Below are the code and all the weights of a small trained network. Each question names an input and a target symbol and asks about switching units off, where a switched-off unit gives its printed mean instead of its output.

import numpy as np


def w(rows, s, z=0):
    codes = np.array(rows[::2]) - 128.0
    scale = np.full(codes.shape[1], s)
    scale[-1] = z or s
    return codes * scale


def f(y):
    return y / 2 * (1 + np.tanh(0.7978845608 * (y + 0.044715 * y**3)))


def softmax(a):
    e = np.exp(a - a.max(-1, keepdims=True))
    return e / e.sum(-1, keepdims=True)


def log_softmax(a):
    a = a - a.max(-1, keepdims=True)
    return a - np.log(np.exp(a).sum(-1, keepdims=True))


def net(x, mask):
    ids = ['αβγδεηθλμξψω'.index(c) for c in x.split()]
    T = len(ids)
    res = E[ids] + P[:T]
    q, k, v = (res @ M[0].T for M in (Q, K, V))
    z = softmax(np.where(np.tri(T) > 0, q @ k.T / 4**0.5, -1e9)) @ v
    res = res + np.where(mask[0], z, O[0][:, -1]) @ O[0][:, :-1]
    y = f(res @ A[0][:, :-1].T + A[0][:, -1])
    res = res + np.where(mask[1:17], y, B[0][:, -1]) @ B[0][:, :-1]
    return log_softmax(res[-1] @ U[:, :-1].T + U[:, -1])


Q, K, V, O, A, B = {}, {}, {}, {}, {}, {}
E = w([
[191,164,12],'α',
[16,121,124],'β',
[107,126,155],'γ',
[126,133,69],'δ',
[165,135,144],'ε',
[139,136,95],'η',
[93,128,218],'θ',
[229,140,153],'λ',
[3,116,195],'μ',
[197,134,205],'ξ',
[207,141,98],'ψ',
[88,131,82],'ω',
],0.011)
P = w([
[128,66,149],'0',
[96,187,165],'1',
[102,178,131],'2',
[135,210,94],'3',
[110,106,62],'4',
[121,111,124],'5',
[132,1,165],'6',
[138,125,215],'7',
[126,127,140],'8',
[119,219,115],'9',
[121,131,42],'10',
[114,122,119],'11',
[125,88,133],'12',
[137,118,172],'13',
],0.018)
Q[0] = w([
[95,199,81],'head 1',
[110,12,66],'head 1',
[146,2,133],'head 1',
[109,141,96],'head 1',
],0.0099)
K[0] = w([
[140,61,162],'head 1',
[125,224,169],'head 1',
[115,255,111],'head 1',
[132,117,148],'head 1',
],0.013)
V[0] = w([
[135,114,36],'head 1',
[121,109,89],'head 1',
[252,155,129],'head 1',
[80,143,164],'head 1',
],0.02)
O[0] = w([
[96,109,34,1],'head 1',
[128,108,85,87],'head 1',
[152,254,131,44],'head 1',
[102,87,172,198],'head 1',
],0.021,0.0061)
A[0] = w([
[178,117,113,70],'neuron 1',
[113,156,98,106],'neuron 2',
[126,148,106,122],'neuron 3',
[139,128,158,113],'neuron 4',
[160,125,179,102],'neuron 5',
[160,177,53,108],'neuron 6',
[153,108,96,156],'neuron 7',
[128,132,163,121],'neuron 8',
[66,129,172,152],'neuron 9',
[82,186,133,129],'neuron 10',
[89,107,125,158],'neuron 11',
[157,88,86,71],'neuron 12',
[92,162,110,62],'neuron 13',
[147,113,67,2],'neuron 14',
[12,156,125,78],'neuron 15',
[121,156,104,113],'neuron 16',
],0.011,0.005)
B[0] = w([
[91,193,193,121],'neuron 1',
[144,72,168,140],'neuron 2',
[114,94,162,135],'neuron 3',
[92,153,102,186],'neuron 4',
[39,208,70,238],'neuron 5',
[138,85,144,171],'neuron 6',
[111,195,81,129],'neuron 7',
[97,172,94,198],'neuron 8',
[187,158,116,254],'neuron 9',
[145,81,98,166],'neuron 10',
[164,142,70,184],'neuron 11',
[198,107,162,137],'neuron 12',
[129,147,155,137],'neuron 13',
[58,251,138,129],'neuron 14',
[190,110,135,138],'neuron 15',
[118,114,178,141],'neuron 16',
],0.012)
U = w([
[94,179,77,43],'α',
[124,73,131,2],'β',
[76,104,145,106],'γ',
[1,112,193,139],'δ',
[159,157,191,18],'ε',
[106,106,26,134],'η',
[13,57,156,148],'θ',
[122,125,74,131],'λ',
[165,115,179,225],'μ',
[125,139,118,168],'ξ',
[134,128,97,155],'ψ',
[93,122,29,196],'ω',
],0.0079,0.0047)

Each question gives the input, a string of symbols that net reads in full, and the target symbol t.
The units are the heads (4 rows each of Q, K, V and O) and the neurons (one row each of A and B). Each row of codes is followed by its name. A weight is (code - 128) times the scale printed after its matrix; where a second scale follows, it is the last column's (O, A, B and U).
mask holds one flag per unit, heads first, then neurons. A switched-off unit (its flag False) gives its mean, the last column of its rows in O or B, instead of its output. The means were averaged over made-up inputs and are rounded, as every weight is.
A unit's drop is (log p(t) with every unit on - log p(t) with that unit switched off) / (log p(t) with every unit on - log p(t) with every unit switched off).
The circuit of an input: a set's keep is (log p(t) with only the set's units on - log p(t) with every unit switched off) / (log p(t) with every unit on - log p(t) with every unit switched off). Starting from the 12 units with the biggest drops (on a tie, the unit counted first), units are removed one at a time, each time the one whose removal leaves the highest keep (on an exact tie, the one counted first), for as long as the keep stays at least 0.8.
circuit, biggest first: the units of the circuit, biggest drop first
top k neurons: the k neurons with the biggest drops, biggest first
drop of u: that unit's drop, to one decimal
input θ θ ω ψ ε μ λ η ω ξ, target ε: circuit, biggest first	head 1; neuron 6
input ξ ε ψ μ, target α: circuit, biggest first	head 1; neuron 5
input ψ μ θ γ, target μ: top 3 neurons	neuron 5; neuron 6; neuron 2
input ε μ μ θ θ ω, target θ: circuit, biggest first	head 1
input ξ ξ δ μ β θ θ ξ, target β: top 2 neurons	neuron 12; neuron 5
input θ δ ω ε, target δ: circuit, biggest first	head 1; neuron 5
input β μ θ ψ, target β: circuit, biggest first	head 1; neuron 12
input ψ θ λ, target μ: top 2 neurons	neuron 5; neuron 6
input θ λ θ θ δ ψ γ, target δ: top 2 neurons	neuron 5; neuron 11
input ψ ξ ω η δ μ ξ δ δ β, target α: top 2 neurons	neuron 5; neuron 8
input λ ω ω, target ε: drop of head 1	0.7
input ψ θ δ, target μ: drop of neuron 6	0.2
input η μ ω ε λ θ ξ β ω ψ, target α: drop of head 1	1.3
input μ μ ε θ μ β θ μ θ ψ γ, target θ: drop of neuron 11	-0.1
